In the rows, zero is written as 128.
[146 130 120 125 118 139 123 125 140 135 130 122 135 137 128 119 119 124
 128 140 118 123 120 119 122 124 126 128 127 123 115 126 128 134 111 121
 124 122 129 130 140 120 130 144 133 114 129 115 114 142 136 128 129 133
 131 137 129 132 131 126] -> 3
[135 125 122 120 117 135 121 133 146 121 147 141 132 134 119 108 112 127
 121 130 116 124 121 117 128 128 119 140 122 125 117 133 123 126 117 125
 125 117 125 141 118 121 129 125 125 111 119 120 102 167 135 152 135 129
 150 129 142 113 135 131] -> 1
[143 148 118 111  95 149 123 116 126 160 145 133 125 123 125 132 120 123
 129 141 129 121 130 112 120 124 122 137 111 133 116 122 128 134 131 120
 127 112 137 126 136 122 133 118 127 150 138 124 118 139 131 116 128 145
 141 134 134 127 130 121] -> 1
[138 130 128 110 104 127 121 118 140 136 125 135 122 119 128 127 140 127
 125 142 122 117 145 133 120 126 123 132 121 127 117 117 121 135 130 127
 120 110 133 130 134 130 134 126 126 137 137 124 114 128 130 115 128 134
 128 141 138 130 132 126] -> 0
[137 136 129 132 126 109 131 129 137 132 128 137 126 119 137 147 119 126
 125 120 127 131 116 119 128 135 113 144 139 134 109 115 141 126 121 136
 136 107 125 134 121 123 127 120 125 121 130 134 126 133 118 131 136 140
 113 123 160 136 127 133] -> 2
[133 117 135 110 124 115 133 127 135 118 122 121 131 128 138 126 121 125
 128 125 122 118 133 136 131 120 121 125 130 129 133 123 126 135 129 132
 126 120 122 123 126 131 131 124 125 130 130 130 116 134 125 151 127 127
 126 125 147 143 124 131] -> 0
[153 152 129 103  95 159 130 109 127 150 136 142 122 131 123 113 126 124
 131 131 128 115 134 122 118  90 119 133 115 140 118 106 129 140 136 134
 118 117 142 117 143 124 131  99 117 168 143 118 120 117 139  97 126 150
 133 137 135 141 126 128] -> 1
[150 137 116 122 121 135 119 124 148 127 132 127 138 141 118 101 116 126
 127 135 110 130 120 106 121 120 121 127 126 120 107 125 128 133 106 128
 112 110 129 141 130 122 132 135 129  95 131 109 107 148 136 122 137 130
 135 144 135 124 139 128] -> 3
[137 120 131 107 117 125 126 131 132 131 131 124 137 126 136 121 124 123
 125 128 122 119 137 133 131 119 122 128 121 128 126 124 123 134 134 130
 122 117 128 130 129 123 137 124 128 131 132 128 116 141 127 138 131 130
 130 127 149 126 125 136] -> 0
[143 153 118 130 112 130 114 117 146 143 124 133 132 119 119 130 122 125
 119 144 119 121 141 112 121 136 120 146 121 118 101 123 127 129 119 130
 115  91 132 150 127 114 133 116 124 118 138 114 116 143 133 107 133 138
 133 144 144 112 132 126] -> 0
[138 130 132 106  95 143 126 115 137 139 139 141 123 127 133 119 124 127
 127 141 116 113 142 125 113 115 121 134 116 130 118 115 123 137 134 124
 111 121 136 126 135 106 128 121 129 148 131 123 115 138 136 127 131 136
 137 140 141 125 131 122] -> 1
[133 132 128 128 113 121 129 130 146 140 131 141 132 126 117 140 118 123
 123 128 126 132 128 119 127 128 108 146 132 133 110 121 138 129 129 136
 125 112 129 143 119 118 129 120 124 132 126 133 119 148 121 131 131 138
 127 118 162 132 125 140] -> 2
[135 133 127 119 104 125 116 122 137 145 125 131 132 117 121 126 127 126
 125 142 125 126 147 129 119 135 127 134 119 123 115 123 119 130 126 122
 113 106 133 139 131 106 138 126 126 128 136 121 115 139 132 110 131 129
 126 141 143 111 136 121] -> 0
[149 133 127 113 108 136 124 114 137 134 131 130 126 135 124 111 123 128
 128 137 120 127 127 122 118 113 129 120 127 127 110 114 126 138 118 128
 112 123 132 127 136 122 131 131 130 121 135 115 121 127 139 106 132 128
 123 144 133 131 133 126] -> 3
[141 129 126 115 127 123 134 136 139 117 136 119 140 131 120 116 119 117
 129 116 115 121 132 119 137 115 118 130 118 131 129 125 133 132 125 139
 125 117 129 126 125 123 131 100 122 128 133 116 118 157 128 155 132 132
 143 114 136 126 129 135] -> 1
[138 130 128 114 109 125 122 121 137 133 120 132 125 122 126 124 127 126
 121 138 124 120 147 135 116 132 122 128 126 123 122 117 118 132 129 128
 117 104 134 129 124 124 134 117 135 136 124 124 114 132 131 128 128 128
 129 133 137 123 131 127] -> 0
[155 137 128 108  89 136 113 102 140 150 125 132 122 135 130 129 117 132
 128 142 119 126 124 121 107 116 129 123 134 131  98 106 126 139 119 125
 111 124 135 131 140 120 133 152 132 130 146 117 116 115 138  88 129 144
 121 153 140 140 133 119] -> 3
[132 117 136 115 115 114 126 123 133 129 123 131 126 119 130 123 123 129
 125 140 123 126 144 132 123 136 123 130 128 118 124 123 116 131 133 124
 116 113 129 131 128 124 134 132 130 129 131 132 116 129 115 123 128 126
 125 132 149 120 124 118] -> 0
[133 110 140 103 125 107 136 129 130 120 125 116 128 118 137 118 128 130
 131 129 128 118 139 145 130 125 128 113 128 128 134 125 121 131 139 125
 122 127 122 126 132 130 140 132 135 131 133 128 123 124 127 135 127 116
 120 120 134 134 125 126] -> 0
[113 123 147 135 138 127 128 135 131 118 115 118 129 138 127 163 136 123
 124 132 132 122 132 134 123 113 120 122 129 132 136 126 144 136 142 137
  96 132 129 120 124 123 125 115 129 155 134 123 130 167 113 151 126 126
 114 116 139 148 120 151] -> 2
[144 122 130 110 105 120 132 124 140 125 133 152 126 125 132 118 113 123
 121 124 122 132 127 115 124 117 111 151 132 132 108 112 133 134 126 143
 131 114 130 137 119 121 133 122 124 124 129 131 112 139 131 130 129 146
 128 124 166 132 132 127] -> 2
[135 120 131 112 112 127 129 129 126 130 135 132 129 126 128 110 124 125
 127 123 122 121 134 117 131 114 124 122 121 126 130 121 127 136 130 130
 127 128 132 127 129 127 132 117 124 138 138 123 125 136 133 128 132 135
 133 124 143 132 124 128] -> 1
[141 125 135 105 104 126 127 117 139 134 131 130 127 126 128 118 127 125
 128 134 123 123 140 127 121 123 126 121 119 129 121 115 125 133 132 128
 119 111 133 126 133 122 135 128 128 140 132 123 116 129 133 119 127 134
 129 136 139 133 132 119] -> 0
[144 162 117 141  86 156  98  93 144 164 128 160 119 127 108 139 125 130
 124 158 126 144 133 110  99 132 129 147 135 122  85 106 120 132 114 118
 108 104 139 133 138 114 124 156 134 120 143 119 117 117 138  83 132 145
 128 164 134 114 135 125] -> 3
[146 139 127 103 101 132 137 112 131 139 129 127 128 115 132 119 123 125
 129 136 130 112 147 135 129 119 118 133 117 134 122 115 120 135 137 134
 131 106 135 127 135 128 138  99 124 151 141 127 113 113 136 127 122 143
 132 129 137 125 131 121] -> 2
[145 116 134 112 113 129 119 123 138 126 132 132 132 125 123 116 131 128
 126 133 120 127 134 123 122 118 130 115 121 124 119 120 124 136 128 123
 101 128 130 127 132 121 130 124 130 125 130 117 117 149 135 112 133 130
 126 136 141 125 127 127] -> 2
[142 136 123 115 111 127 123 132 139 136 144 128 134 124 133 127 125 118
 121 137 122 121 135 123 131 131 127 130 118 127 116 122 127 135 124 122
 125 114 127 143 127 119 132 130 129 124 132 124 113 152 129 137 135 137
 136 127 144 126 129 125] -> 1
[135 121 132 116  83 127 124 122 135 135 124 130 126 122 131 126 127 130
 124 138 125 127 138 134 120 125 127 127 129 128 117 120 126 132 130 134
 111 117 130 131 131 122 134 131 127 129 130 127 120 132 131 121 131 132
 127 114 136 131 129 124] -> 0
[141 133 121 122 107 130 114 124 141 143 136 134 136 120 118 122 121 129
 120 148 120 130 141 123 125 143 125 136 123 101 111 126 122 132 118 118
 117 107 131 144 128 113 137 138 133 121 133 117 101 149 134 115 134 127
 138 143 138 111 133 121] -> 0
[144 124 129 110 114 135 131 124 130 128 132 117 127 138 138 117 120 122
 132 130 118 121 122 128 128 112 132 118 133 127 122 125 124 135 122 122
 131 133 127 126 142 127 135 146 136 123 130 123 119 119 138 137 129 137
 128 136 124 142 128 119] -> 3
[141 129 122 126 127 128 128 126 133 126 133 127 132 127 129 114 122 124
 116 132 122 132 124 121 128 123 130 124 131 123 121 127 128 130 117 130
 126 128 128 132 130 128 129 131 130 115 129 119 129 133 134 124 126 135
 128 134 130 132 133 128] -> 3
[142 126 132 103 107 119 133 124 125 133 137 123 130 116 141 115 127 127
 122 124 126 123 129 130 138 122 127 120 121 128 127 121 131 133 133 131
 134 124 131 130 132 130 136 114 125 137 133 124 124 123 133 132 123 138
 128 125 139 137 127 119] -> 1
[147 131 124 109 108 133 125 125 135 138 141 119 134 123 132 118 117 123
 127 137 119 120 132 127 143 124 126 126 116 129 118 126 128 134 132 126
 122 117 132 135 134 122 139 126 134 123 138 119 117 141 133 124 131 136
 127 135 140 106 127 122] -> 1
[128 123 119 128 144 121 130 141 145 104 135 123 142 125 118 110 122 127
 113 130 121 130 134 124 133 140 117 144 124 110 133 142 120 128 119 131
 128 110 123 142 109 117 125 117 125 102 114 105 110 168 127 164 137 116
 146 123 134 110 132 127] -> 0
[139 120 127 123  96 146 110 130 144 139 146 166 124 125 122 110 116 131
 116 130 119 148 124  99 124 129 123 138 131 128  92 110 136 133 115 137
 114 119 129 152 121 112 126 142 132 103 127 121 115 160 129  95 136 139
 127 132 173 105 130 131] -> 2
[148 153 115 138 131 131 129 119 145 118 106 125 131 135 128 133 118 126
 122 131 122 131 122 126 121 130 120 136 142 119 112 123 128 130 109 136
 131 113 126 136 125 122 128 121 121 101 133 121 115 116 138 134 127 125
 127 136 128 132 133 128] -> 2
[151 136 121 120 110 138 124 120 137 135 140 123 131 137 132 123 113 125
 127 134 121 139 113 119 123 123 130 125 133 123 112 125 130 134 110 121
 123 124 126 130 132 123 131 150 133 109 134 120 113 124 136 126 133 129
 132 139 122 136 132 122] -> 3
[121 103 139 117 128 107 133 140 118 124 126 103 130 125 145 115 133 128
 131 129 123 121 127 134 142 130 140 104 128 127 133 139 130 131 131 125
 118 141 123 131 133 128 133 146 140 118 135 124 136 130 122 137 125 121
 116 123 134 141 120 122] -> 2
[134 111 131 103  95 118 130 128 140 132 149 145 127 124 128 106 113 129
 119 128 117 125 133 118 131 126 119 127 122 130 114 118 127 122 126 130
 124 118 129 138 123 121 136 126 130 123 127 126 112 157 126 135 127 130
 136 119 157 124 130 126] -> 1
[149 130 122 123 127 126 129 132 130 121 129 119 134 137 129 115 121 128
 126 127 122 130 123 121 131 119 121 122 128 124 115 128 129 132 112 130
 123 123 124 131 132 125 127 129 136 107 132 118 116 143 145 143 139 132
 130 131 135 131 131 125] -> 3
[150 136 117 122 122 106 133 135 125 144 140 121 135 114 135 110 119 125
 122 121 125 135 132 121 155 139 129 136 120 133 123 126 130 127 114 132
 148 126 130 142 133 125 136 120 126 111 140 122 135 122 134 109 127 142
 125 120 149 128 127 118] -> 2
[140 130 130 114 110 119 120 119 139 135 126 128 128 122 127 128 126 128
 120 145 125 124 150 132 123 130 117 126 124 123 115 120 127 136 128 126
 109 106 128 135 133 119 137 124 129 131 139 121 121 139 131 115 132 136
 124 140 145 122 130 127] -> 0
[138 130 128 108 108 127 117 118 131 127 128 129 124 122 130 120 130 128
 125 143 121 124 141 130  96 123 124 127 134 127 118 121 115 132 127 125
 113 112 127 129 138 125 139 124 131 130 136 124 114 130 134 119 133 130
 129 141 136 123 130 122] -> 0
[149 137 120 120 105 142 116 118 144 141 133 133 129 141 123 123 119 129
 127 146 120 125 126 119 116 125 131 128 123 123 119 121 125 137 115 124
 115 118 132 133 135 115 132 144 135 117 134 113 111 137 136 111 128 136
 130 149 133 129 131 123] -> 3
[146 140 121 123 111 138 119 116 135 136 125 123 124 137 124 125 127 128
 126 137 117 126 119 116 118 123 128 126 119 127 112 124 128 138 112 122
 113 120 129 128 138 122 132 143 132 121 135 115 119 123 133 110 126 136
 127 146 128 129 133 124] -> 3
[130 128 131 111 119 125 133 123 128 130 126 122 126 120 131 122 124 126
 128 128 124 121 139 137 128 120 124 123 121 129 133 122 122 130 136 127
 128 117 129 125 134 131 135 117 123 143 131 127 117 126 130 143 126 130
 134 124 126 133 128 124] -> 1
[124  99 141  94 112 107 141 138 136 113 137 143 125 116 137 111 118 128
 126 125 124 113 140 139 137 121 113 134 125 129 135 126 118 135 140 135
 135 103 124 134 117 132 137 121 128 138 123 134 110 146 122 173 127 127
 139 109 157 126 129 123] -> 2
[143 132 127 119 110 144 119 116 135 138 132 121 128 138 126 128 124 130
 129 139 120 123 126 129 118 123 128 121 127 127 114 123 126 137 121 121
 118 123 132 129 138 126 126 147 134 123 133 116 119 119 135 123 131 132
 132 142 128 135 131 123] -> 3
---
[126 110 128 123 120 135 131 112 135 124 154 130 132 136 140 122 125 121
 127 129 100 114 118 124 130 128 138 128 111 142 119 124  74 123 129 127
 131 130 127 130 112 136 135 151 114 118 131 157 126 124 102 132 135 132
 131 114 140 121 124 107] -> 9
[129 128 143 140 112 110 122 142 131 111 137 127 130 133 131 123 130 141
 129 129 115 142 133 138 133 115 122 130 117 137 132 118  74 124 123 148
 126 126 118 111 102 133 141 159 131 116 133 148 146 131 156 123 145 120
 137 133 119 125 109 122] -> 4
[127 123 136 122 115 108 126 147 134 108 139 124 120 129 128 130 118 121
 122 124 112 121 147 116 131 118 119 121  99 141 129 130  76 127 125 133
 134 129 124 111 108 134 137 143 116 115 141 142 127 135 136 129 153 137
 139 131 122 132 119 103] -> 4
[116 137 151 132 113 116 131 139 129 122 138 136 128 121 130 118 120 127
 139 122 107 137 135 129 126 125 134 123 113 158 144 120  67 119 120 152
 130 143 114 120 103 125 124 155 106 122 158 137 134 131 137 124 131 133
 127 132 131 132 124  94] -> 4
[129 135 142 125  92 117 129 131 134 125 134 124 123 127 131 119 127 138
 127 128 111 121 138 132 128 118 123 134 102 145 128 114  91 116 112 133
 133 137 119 125 107 125 130 198 120 114 147 135 137 129 145 133 139 129
 123 151 134 119 116 115] -> 4
[121 126 143 140 126 132 128 137 130 132 128 137 128 123 135 130 114 123
 138 122 114 120 132 114 135 125 137 129 108 145 118 120  70 122 124 147
 134 137 115 119 121 129 133 144 132 122 131 124 129 126 123 103 139 130
 137 123 137 115 134 112] -> 9
[136 132 135 120 102 120 129 139 132 123 138 126 120 127 127 133 122 135
 126 129 116 131 138 135 129 115 116 133 117 138 135 120  88 124 121 130
 132 138 126 121 106 125 126 145 118 106 150 132 131 126 135 118 146 132
 133 131 132 129 120 114] -> 4
[135  98 132 128 120 138 126 141 128 121 140 132 128 132 125 131  97 135
 127 133 109 116 133 132 116 124 134 121 115 134 126 121  78 137 123 125
 127 129 133 119 110 127 131 135 109 137 128 131 140 133 112 115 136 130
 119 128 132 125 124 108] -> 9
[122 120 126 126 114 120 126 133 128 123 136 131 115 129 134 133 129 144
 131 133 110 124 141 111 138 128 134 131 108 156 122 113  58 129 128 139
 135 132 122 126 111 127 124 151 116 126 141 148 129 132 117 120 137 136
 125 115 140 139 132  96] -> 9
[116 123 143 145 125 133 132 135 131 144 142 128 123 125 143 126 122 131
 133 134 106 133 128 128 132 124 152 117 106 145 132 127  59 118 124 155
 129 129 122 116 101 110 122 153 118 118 137 140 130 122 124 111 136 127
 138 126 133 121 129 106] -> 9
[127 122 134 130 104 122 124 130 127 115 141 131 125 121 137 122 126 141
 130 128 114 134 123 121 132 118 131 128 115 134 128 109  64 128 114 135
 129 134 124 118 110 123 132 165 112 115 142 122 144 136 141 134 132 130
 123 128 131 120 119 102] -> 4
